Below is a small trained network, with its code and all its weights. Each question gives an input and a class and asks what happens when units are switched off, that is, made to give their printed mean instead of their output.

import numpy as np


def w(rows, s, z=0):
    codes = np.array(rows[::2]) - 128.0
    scale = np.full(codes.shape[1], s)
    scale[-1] = z or s
    return codes * scale


def norm(h):
    return h / np.sqrt((h * h).mean(-1, keepdims=True) + 1e-5)


def f(y):
    return np.maximum(y, 0)


def log_softmax(a):
    a = a - a.max(-1, keepdims=True)
    return a - np.log(np.exp(a).sum(-1, keepdims=True))


def net(x, mask):
    res = np.array(x, float).reshape(1, 7) / 4 @ E
    u = 0
    for l in range(4):
        y = f(norm(res) @ A[l][:, :-1].T + A[l][:, -1])
        res = res + np.where(mask[u : u + 10], y, B[l][:, -1]) @ B[l][:, :-1]
        u += 10
    return log_softmax(norm(res)[-1] @ U[:, :-1].T + U[:, -1])


A, B = {}, {}
E = w([
[32,164,65,122,124,172,121],'x0',
[99,179,83,121,19,46,86],'x1',
[73,171,175,78,182,56,83],'x2',
[136,7,96,178,177,107,175],'x3',
[186,107,106,163,160,125,114],'x4',
[206,116,100,195,193,228,3],'x5',
[72,84,215,212,118,110,139],'x6',
],0.0061)
A[0] = w([
[148,68,141,151,150,87,124,112],'0.n1',
[189,88,70,143,104,58,191,60],'0.n2',
[76,167,165,144,117,104,120,86],'0.n3',
[92,112,139,53,197,123,202,46],'0.n4',
[44,161,98,137,71,189,146,69],'0.n5',
[135,147,106,152,182,153,114,51],'0.n6',
[151,191,107,82,47,77,127,79],'0.n7',
[122,96,165,99,172,131,185,109],'0.n8',
[132,113,148,73,151,108,148,104],'0.n9',
[173,207,254,108,110,159,142,3],'0.n10',
],0.0089,0.0052)
B[0] = w([
[165,140,126,249,125,150,184,209],'0.n1',
[158,61,135,47,72,92,143,216],'0.n2',
[76,145,124,144,123,82,120,192],'0.n3',
[83,131,124,115,215,109,208,217],'0.n4',
[84,123,133,172,43,195,175,219],'0.n5',
[135,105,118,91,146,174,135,163],'0.n6',
[170,211,91,154,111,111,144,253],'0.n7',
[69,126,93,121,186,110,151,218],'0.n8',
[138,147,139,125,143,113,179,177],'0.n9',
[179,95,240,58,101,201,141,183],'0.n10',
],0.011,0.0039)
A[1] = w([
[157,170,106,135,85,94,112,118],'1.n1',
[132,57,131,145,133,123,90,1],'1.n2',
[160,171,52,85,145,179,88,102],'1.n3',
[145,108,217,77,129,132,95,81],'1.n4',
[115,189,228,92,105,88,100,110],'1.n5',
[103,210,111,127,89,51,80,92],'1.n6',
[151,191,122,154,123,144,88,62],'1.n7',
[114,150,69,151,124,109,124,129],'1.n8',
[137,122,119,208,166,143,75,52],'1.n9',
[166,10,117,97,94,83,107,19],'1.n10',
],0.013,0.0025)
B[1] = w([
[134,96,131,58,93,97,198,215],'1.n1',
[139,73,162,117,145,83,100,159],'1.n2',
[192,181,39,133,175,177,83,230],'1.n3',
[129,59,157,122,163,249,146,175],'1.n4',
[173,117,249,129,144,217,170,219],'1.n5',
[145,246,212,183,76,69,108,255],'1.n6',
[117,142,92,100,183,107,230,199],'1.n7',
[157,88,171,73,128,175,158,191],'1.n8',
[123,46,165,86,146,125,31,205],'1.n9',
[157,120,71,249,133,107,190,194],'1.n10',
],0.013,0.0059)
A[2] = w([
[136,111,83,143,172,155,121,113],'2.n1',
[118,20,123,108,105,95,101,56],'2.n2',
[184,162,75,103,127,142,93,184],'2.n3',
[153,92,161,38,147,144,163,149],'2.n4',
[129,130,75,196,213,159,54,94],'2.n5',
[145,174,85,70,70,116,60,100],'2.n6',
[2,124,72,116,12,195,99,2],'2.n7',
[188,130,91,126,70,123,163,142],'2.n8',
[29,164,123,82,212,68,158,84],'2.n9',
[92,96,157,134,58,187,130,36],'2.n10',
],0.013,0.002)
B[2] = w([
[68,144,143,91,44,86,118,219],'2.n1',
[234,119,197,152,200,77,142,192],'2.n2',
[155,148,73,88,139,145,187,226],'2.n3',
[69,65,93,179,127,202,116,248],'2.n4',
[35,120,146,26,17,92,62,252],'2.n5',
[223,161,174,95,212,182,174,191],'2.n6',
[32,218,70,223,206,122,60,190],'2.n7',
[118,163,71,202,147,173,136,253],'2.n8',
[92,57,151,72,175,69,252,239],'2.n9',
[77,157,93,95,155,156,79,192],'2.n10',
],0.014,0.0054)
A[3] = w([
[199,141,104,167,166,119,150,75],'3.n1',
[135,199,65,46,68,127,69,80],'3.n2',
[121,159,220,122,46,57,99,35],'3.n3',
[121,78,159,151,128,88,77,3],'3.n4',
[86,176,106,187,208,110,58,64],'3.n5',
[176,107,146,70,246,71,105,191],'3.n6',
[90,156,171,168,96,174,136,125],'3.n7',
[166,81,45,222,51,67,142,53],'3.n8',
[44,119,197,90,112,121,94,125],'3.n9',
[131,69,172,171,166,67,41,29],'3.n10',
],0.013,0.0031)
B[3] = w([
[165,176,80,185,122,161,127,210],'3.n1',
[101,64,89,33,115,134,102,237],'3.n2',
[131,166,246,104,143,65,144,208],'3.n3',
[100,80,163,178,51,128,125,172],'3.n4',
[57,161,113,152,143,97,66,176],'3.n5',
[62,116,78,193,35,155,131,221],'3.n6',
[129,121,178,117,188,113,63,218],'3.n7',
[197,81,115,101,215,14,22,231],'3.n8',
[215,154,63,159,122,131,142,254],'3.n9',
[107,87,181,163,2,127,114,195],'3.n10',
],0.018,0.006)
U = w([
[194,97,68,174,167,36,115,230],'0',
[200,221,60,104,138,179,180,10],'1',
[127,86,188,120,169,252,132,85],'2',
[27,196,89,162,164,118,75,41],'3',
[63,66,112,143,165,105,242,182],'4',
[116,104,56,19,87,164,71,159],'5',
[112,50,173,149,37,98,89,239],'6',
[137,209,234,133,131,95,155,106],'7',
],0.015,0.0013)

Each question gives the input, the list of numbers given to net, and the class t.
The units are the neurons (one row each of A and B). Each row of codes is followed by its name. A weight is (code - 128) times the scale printed after its matrix; where a second scale follows, it is the last column's (A, B and U).
mask holds one flag per neuron, layer by layer. A switched-off neuron (its flag False) gives its mean, the last column of its row in B, instead of its output. The means were averaged over made-up inputs and are rounded, as every weight is.
A unit's drop is (log p(t) with every unit on - log p(t) with that unit switched off) / (log p(t) with every unit on - log p(t) with every unit switched off).
The circuit of an input: a set's keep is (log p(t) with only the set's units on - log p(t) with every unit switched off) / (log p(t) with every unit on - log p(t) with every unit switched off). Starting from the 12 units with the biggest drops (on a tie, the unit counted first), units are removed one at a time, each time the one whose removal leaves the highest keep (on an exact tie, the one counted first), for as long as the keep stays at least 0.8.
circuit, biggest first: the units of the circuit, biggest drop first
most important unit: the unit with the biggest drop
k most important neurons: the k neurons with the biggest drops, biggest first
top k neurons in layer l: the k neurons of layer l with the biggest drops, biggest first
input [8,4,-8,-3,-3,-2,-2], class 3: most important unit	0.n5
input [-6,0,1,5,-1,-5,2], class 0: circuit, biggest first	(0.n2; 1.n10; 3.n8)
input [-4,3,-4,-4,-3,0,0], class 1: 4 most important neurons	(0.n7; 2.n5; 0.n2; 1.n9)
input [-4,0,7,-1,8,-6,2], class 4: 4 most important neurons	(0.n4; 0.n8; 2.n9; 2.n5)
input [8,-8,-8,-7,-7,1,-4], class 3: circuit, biggest first	(0.n5; 2.n7)
input [1,7,8,5,4,-1,7], class 7: circuit, biggest first	(1.n6; 3.n3)
input [-5,6,-7,7,6,8,8], class 6: circuit, biggest first	(1.n9; 3.n10)
input [-2,8,2,8,-2,-8,1], class 0: 2 most important neurons	(0.n2; 3.n8)
input [0,6,5,1,-2,4,-2], class 1: circuit, biggest first	(1.n3; 2.n3)
input [-8,2,-2,3,-3,-1,7], class 0: circuit, biggest first	(1.n10; 3.n8)
input [-6,6,0,-8,8,6,3], class 2: 4 most important neurons	(0.n10; 1.n5; 1.n4; 2.n4)
input [-6,-3,7,1,3,8,-3], class 5: 2 most important neurons	(2.n5; 1.n3)
input [6,2,2,-7,0,-2,-4], class 1: 3 most important neurons	(0.n7; 1.n3; 2.n5)
input [-4,4,-7,-7,0,6,4], class 2: most important unit	0.n10
input [-1,4,-8,-8,-2,-3,3], class 7: 3 most important neurons	(0.n7; 1.n6; 1.n3)
input [1,-7,-8,0,8,7,1], class 5: 2 most important neurons	(2.n5; 1.n3)
input [5,5,0,1,-5,-6,-4], class 7: 2 most important neurons	(1.n6; 0.n7)
input [-3,1,-2,-1,-5,-4,3], class 7: 2 most important neurons	(0.n7; 0.n3)
input [6,6,-6,-4,4,6,4], class 3: top 2 neurons in layer 0	(0.n5; 0.n7)
input [-2,5,6,6,-7,0,-3], class 7: circuit, biggest first	(1.n6)
input [2,-6,-8,-8,-5,8,-7], class 5: 2 most important neurons	(2.n5; 3.n2)
input [-2,6,-5,4,-8,8,-1], class 5: top 3 neurons in layer 0	(0.n1; 0.n2; 0.n3)
input [8,0,2,-1,-4,-8,8], class 3: top 2 neurons in layer 1	(1.n7; 1.n1)
